Below is a small trained network, with its code and all its weights. Each question gives an input and a class and asks what happens when units are switched off, that is, made to give their printed mean instead of their output.

import numpy as np


def w(rows, s, z=0):
    codes = np.array(rows[::2]) - 128.0
    scale = np.full(codes.shape[1], s)
    scale[-1] = z or s
    return codes * scale


def f(y):
    return y / 2 * (1 + np.tanh(0.7978845608 * (y + 0.044715 * y**3)))


def log_softmax(a):
    a = a - a.max(-1, keepdims=True)
    return a - np.log(np.exp(a).sum(-1, keepdims=True))


def net(x, mask):
    res = np.array(x, float).reshape(1, 6) / 4 @ E
    y = f(res @ A[0][:, :-1].T + A[0][:, -1])
    res = res + np.where(mask, y, B[0][:, -1]) @ B[0][:, :-1]
    return log_softmax(res[-1] @ U[:, :-1].T + U[:, -1])


A, B = {}, {}
E = w([
[227,192,79,111],'x0',
[39,214,42,206],'x1',
[101,88,57,113],'x2',
[111,175,145,2],'x3',
[166,92,197,154],'x4',
[182,53,32,94],'x5',
],0.0092)
A[0] = w([
[99,111,153,118,190],'N0',
[84,97,123,197,147],'N1',
[249,86,177,132,254],'N2',
[117,105,137,109,154],'N3',
[154,144,117,156,108],'N4',
[92,118,152,110,195],'N5',
[162,121,30,193,163],'N6',
[106,169,141,123,34],'N7',
[150,129,86,152,108],'N8',
[102,116,39,122,63],'N9',
[133,156,102,172,65],'N10',
[166,61,87,63,154],'N11',
[247,148,118,74,215],'N12',
[94,102,119,188,101],'N13',
[70,133,135,104,142],'N14',
[87,169,137,41,116],'N15',
[94,95,139,146,38],'N16',
[176,86,110,83,119],'N17',
[77,80,152,185,233],'N18',
[236,162,167,152,121],'N19',
[164,61,83,56,163],'N20',
[162,142,195,135,157],'N21',
[58,101,95,120,62],'N22',
[179,88,145,105,141],'N23',
[101,117,111,128,111],'N24',
[90,89,127,106,130],'N25',
[122,109,111,217,191],'N26',
[92,153,141,71,129],'N27',
[131,176,135,23,124],'N28',
],0.015,0.0065)
B[0] = w([
[196,112,156,116,167],'N0',
[112,131,195,42,192],'N1',
[192,23,158,170,252],'N2',
[150,116,140,138,149],'N3',
[98,123,162,146,141],'N4',
[186,116,153,111,171],'N5',
[59,142,170,137,226],'N6',
[142,224,101,145,142],'N7',
[71,156,167,126,157],'N8',
[76,141,96,175,186],'N9',
[69,140,120,148,154],'N10',
[118,91,18,191,222],'N11',
[111,96,186,91,244],'N12',
[99,145,152,86,173],'N13',
[184,131,133,139,168],'N14',
[196,162,158,125,199],'N15',
[179,175,150,91,141],'N16',
[123,76,55,145,191],'N17',
[144,77,162,70,216],'N18',
[150,123,196,216,189],'N19',
[132,86,2,187,228],'N20',
[170,152,150,202,183],'N21',
[130,169,154,175,162],'N22',
[169,51,72,143,186],'N23',
[120,137,143,154,139],'N24',
[167,128,148,152,157],'N25',
[74,128,200,113,204],'N26',
[174,133,152,127,176],'N27',
[167,159,164,66,212],'N28',
],0.0094,0.015)
U = w([
[89,92,122,95,91],'0',
[164,169,111,40,178],'1',
[76,49,165,79,121],'2',
[137,121,219,61,171],'3',
[113,150,136,254,143],'4',
[119,108,126,83,4],'5',
[193,54,115,160,129],'6',
[19,135,111,98,110],'7',
],0.011)

Each question gives the input, the list of numbers given to net, and the class t.
The units are the neurons (one row each of A and B). Each row of codes is followed by its name. A weight is (code - 128) times the scale printed after its matrix; where a second scale follows, it is the last column's (A, B and U).
mask holds one flag per neuron, in row order. A switched-off neuron (its flag False) gives its mean, the last column of its row in B, instead of its output. The means were averaged over made-up inputs and are rounded, as every weight is.
A unit's drop is (log p(t) with every unit on - log p(t) with that unit switched off) / (log p(t) with every unit on - log p(t) with every unit switched off).
The circuit of an input: a set's keep is (log p(t) with only the set's units on - log p(t) with every unit switched off) / (log p(t) with every unit on - log p(t) with every unit switched off). Starting from the 12 units with the biggest drops (on a tie, the unit counted first), units are removed one at a time, each time the one whose removal leaves the highest keep (on an exact tie, the one counted first), for as long as the keep stays at least 0.8.
units of the circuit, in order: the units of the circuit, biggest drop first
k most important neurons: the k neurons with the biggest drops, biggest first
drop of u: that unit's drop, to one decimal
input [8,-4,-8,-6,-4,-6], class 4: units of the circuit, in order : [N19]
input [0,1,-1,-1,-5,4], class 4: units of the circuit, in order : [N18; N9]
input [1,0,1,5,-1,2], class 1: units of the circuit, in order : [N2; N19]
input [7,4,-6,-1,1,4], class 4: units of the circuit, in order : [N19; N18]
input [5,1,-8,7,-4,4], class 1: units of the circuit, in order : [N28; N26]
input [-5,-1,2,2,-3,-2], class 3: units of the circuit, in order : [N20; N11]
input [6,-2,4,-1,-8,4], class 7: 2 most important neurons : [N6; N2]
input [-2,4,6,5,-7,0], class 4: 2 most important neurons : [N9; N22]
input [-3,-6,-8,-1,-6,-4], class 6: 2 most important neurons : [N1; N26]
input [3,2,0,-5,7,-7], class 3: 4 most important neurons : [N20; N11; N1; N18]
input [8,7,-6,2,-2,3], class 7: drop of N2 : 0.2
input [0,1,-7,-3,-3,6], class 2: drop of N21 : 0.2
input [-5,7,-5,2,4,8], class 2: drop of N11 : 0.1
input [8,8,-8,8,3,7], class 3: units of the circuit, in order : [N12]
